Here is a tiny trained network, its code and every weight. The questions are about switching its units off for an input and a class, where a switched-off unit gives its printed mean instead of its output.

import numpy as np


def w(rows, s, z=0):
    codes = np.array(rows[::2]) - 128.0
    scale = np.full(codes.shape[1], s)
    scale[-1] = z or s
    return codes * scale


def norm(h):
    return h / np.sqrt((h * h).mean(-1, keepdims=True) + 1e-5)


def f(y):
    return y / 2 * (1 + np.tanh(0.7978845608 * (y + 0.044715 * y**3)))


def log_softmax(a):
    a = a - a.max(-1, keepdims=True)
    return a - np.log(np.exp(a).sum(-1, keepdims=True))


def net(x, mask):
    res = np.array(x, float).reshape(1, 6) / 4 @ E
    u = 0
    for l in range(2):
        y = f(norm(res) @ A[l][:, :-1].T + A[l][:, -1])
        res = res + np.where(mask[u : u + 11], y, B[l][:, -1]) @ B[l][:, :-1]
        u += 11
    return log_softmax(norm(res)[-1] @ U[:, :-1].T + U[:, -1])


A, B = {}, {}
E = w([
[145,93,113,147,170,161,144,125,106,143,124],'x0',
[83,157,46,227,173,6,80,164,141,89,191],'x1',
[32,109,227,161,181,110,95,204,47,182,65],'x2',
[79,72,255,130,149,162,138,108,161,94,170],'x3',
[123,122,130,125,119,113,137,120,109,132,140],'x4',
[133,112,122,137,132,128,109,119,128,130,120],'x5',
],0.0087)
A[0] = w([
[115,147,142,234,34,179,106,129,148,63,160,167],'L0N0',
[67,132,143,123,208,81,51,239,89,134,105,52],'L0N1',
[212,85,138,73,48,176,147,104,145,110,90,201],'L0N2',
[114,121,193,94,69,183,97,184,10,147,52,67],'L0N3',
[194,104,89,129,202,32,165,147,183,65,235,117],'L0N4',
[142,206,17,120,87,155,99,133,43,157,123,254],'L0N5',
[215,149,133,35,142,145,175,108,123,160,75,79],'L0N6',
[170,50,117,122,199,120,165,174,61,71,151,201],'L0N7',
[110,211,148,181,107,163,83,65,123,91,92,99],'L0N8',
[160,138,91,69,93,104,151,167,73,170,2,61],'L0N9',
[102,92,91,59,111,162,78,198,101,60,90,106],'L0N10',
],0.0068,0.0037)
B[0] = w([
[109,77,101,103,165,160,150,161,125,131,104,168],'L0N0',
[160,135,149,157,71,129,177,152,107,129,151,230],'L0N1',
[158,93,198,192,113,64,143,199,78,107,130,253],'L0N2',
[62,133,104,112,139,171,89,109,151,140,103,230],'L0N3',
[111,136,127,85,122,173,104,85,137,113,108,229],'L0N4',
[167,151,161,122,145,87,146,120,128,165,47,241],'L0N5',
[137,116,100,155,89,83,136,137,133,146,146,203],'L0N6',
[106,152,136,92,61,93,138,141,154,105,123,172],'L0N7',
[142,108,90,130,67,135,155,121,77,127,129,125],'L0N8',
[37,119,10,106,117,161,131,144,186,164,184,191],'L0N9',
[150,143,125,150,122,158,169,106,116,171,160,133],'L0N10',
],0.011,0.0069)
A[1] = w([
[147,121,160,173,83,89,157,176,71,161,85,124],'L1N0',
[130,76,159,137,119,146,132,108,137,9,228,150],'L1N1',
[152,198,79,116,195,138,126,82,134,110,56,82],'L1N2',
[147,96,164,161,147,148,113,147,114,89,208,2],'L1N3',
[129,106,187,155,101,173,111,157,81,76,197,122],'L1N4',
[118,117,231,144,122,153,106,137,131,104,147,151],'L1N5',
[118,95,64,65,133,157,117,130,142,109,165,128],'L1N6',
[77,208,144,202,199,129,139,164,101,152,135,40],'L1N7',
[96,101,131,95,161,154,123,89,117,107,158,211],'L1N8',
[107,79,156,124,174,161,124,80,178,69,201,31],'L1N9',
[65,118,127,73,122,206,111,106,137,185,110,95],'L1N10',
],0.011,0.003)
B[1] = w([
[176,156,110,148,98,179,140,130,173,202,34,252],'L1N0',
[87,105,102,205,151,124,151,178,153,196,187,222],'L1N1',
[84,144,196,116,158,147,179,57,136,29,206,170],'L1N2',
[156,107,180,155,106,99,158,189,138,122,184,160],'L1N3',
[115,90,111,68,181,55,153,143,114,100,238,211],'L1N4',
[149,110,139,102,203,102,71,55,66,26,191,219],'L1N5',
[75,176,75,168,147,138,153,182,167,234,111,153],'L1N6',
[254,41,137,118,59,107,184,138,176,153,118,168],'L1N7',
[125,151,109,99,85,129,153,141,97,147,45,160],'L1N8',
[144,153,60,140,14,175,70,187,137,194,40,178],'L1N9',
[55,202,67,141,181,178,28,126,126,105,143,198],'L1N10',
],0.0087,0.011)
U = w([
[226,141,129,150,66,108,188,156,142,181,7,174],'0',
[50,152,35,159,119,180,114,196,168,171,116,221],'1',
[174,34,167,150,138,73,175,198,109,101,229,92],'2',
[80,123,163,84,202,151,61,114,56,59,137,2],'3',
[129,197,115,101,163,117,184,55,152,14,133,93],'4',
],0.015,0.0016)

Each question gives the input, the list of numbers given to net, and the class t.
The units are the neurons (one row each of A and B). Each row of codes is followed by its name. A weight is (code - 128) times the scale printed after its matrix; where a second scale follows, it is the last column's (A, B and U).
mask holds one flag per neuron, layer by layer. A switched-off neuron (its flag False) gives its mean, the last column of its row in B, instead of its output. The means were averaged over made-up inputs and are rounded, as every weight is.
A unit's drop is (log p(t) with every unit on - log p(t) with that unit switched off) / (log p(t) with every unit on - log p(t) with every unit switched off).
The circuit of an input: a set's keep is (log p(t) with only the set's units on - log p(t) with every unit switched off) / (log p(t) with every unit on - log p(t) with every unit switched off). Starting from the 12 units with the biggest drops (on a tie, the unit counted first), units are removed one at a time, each time the one whose removal leaves the highest keep (on an exact tie, the one counted first), for as long as the keep stays at least 0.8.
circuit, biggest first: the units of the circuit, biggest drop first
most important unit: the unit with the biggest drop
k most important neurons: the k neurons with the biggest drops, biggest first
top k neurons in layer l: the k neurons of layer l with the biggest drops, biggest first
drop of u: that unit's drop, to one decimal
input [5,2,-1,-6,-6,5], class 4: circuit, biggest first : [L1N2, L0N2]
input [-7,-5,2,-6,6,-5], class 1: circuit, biggest first : [L0N9]
input [6,-7,1,3,3,3], class 3: 2 most important neurons : [L0N3, L0N1]
input [3,7,4,0,-5,3], class 0: 2 most important neurons : [L1N0, L0N2]
input [4,-6,1,-3,1,3], class 1: 3 most important neurons : [L0N9, L0N3, L0N1]
input [0,2,7,3,8,8], class 2: 2 most important neurons : [L0N5, L0N1]
input [0,0,3,5,1,-7], class 3: top 3 neurons in layer 0 : [L0N2, L0N3, L0N6]
input [-7,1,8,0,1,3], class 0: 2 most important neurons : [L0N1, L1N0]
input [3,1,-1,8,6,1], class 1: top 2 neurons in layer 1 : [L1N9, L1N1]
input [-3,3,4,1,-7,0], class 2: 2 most important neurons : [L0N5, L1N4]
input [7,-1,6,5,0,-6], class 3: top 2 neurons in layer 0 : [L0N2, L0N3]
input [5,1,1,-4,-5,-2], class 0: 4 most important neurons : [L0N5, L0N3, L0N4, L1N5]
input [4,1,8,-3,6,-3], class 0: 3 most important neurons : [L0N1, L1N7, L0N4]
input [-1,-5,-3,1,-1,-7], class 2: circuit, biggest first : [L0N2]
input [7,5,-8,0,-1,1], class 4: top 3 neurons in layer 0 : [L0N5, L0N9, L0N3]
input [-8,1,4,2,-7,5], class 2: 4 most important neurons : [L0N5, L0N1, L0N4, L1N4]
input [7,-6,2,-2,6,-3], class 1: 2 most important neurons : [L0N3, L0N9]
input [3,5,5,1,-5,1], class 2: top 2 neurons in layer 1 : [L1N4, L1N9]
input [-6,4,1,-5,3,-6], class 0: drop of L0N3 : 0.1
input [-5,-3,-1,1,0,8], class 2: most important unit : L0N5
input [4,4,-4,-1,-6,0], class 4: drop of L1N2 : 0.2
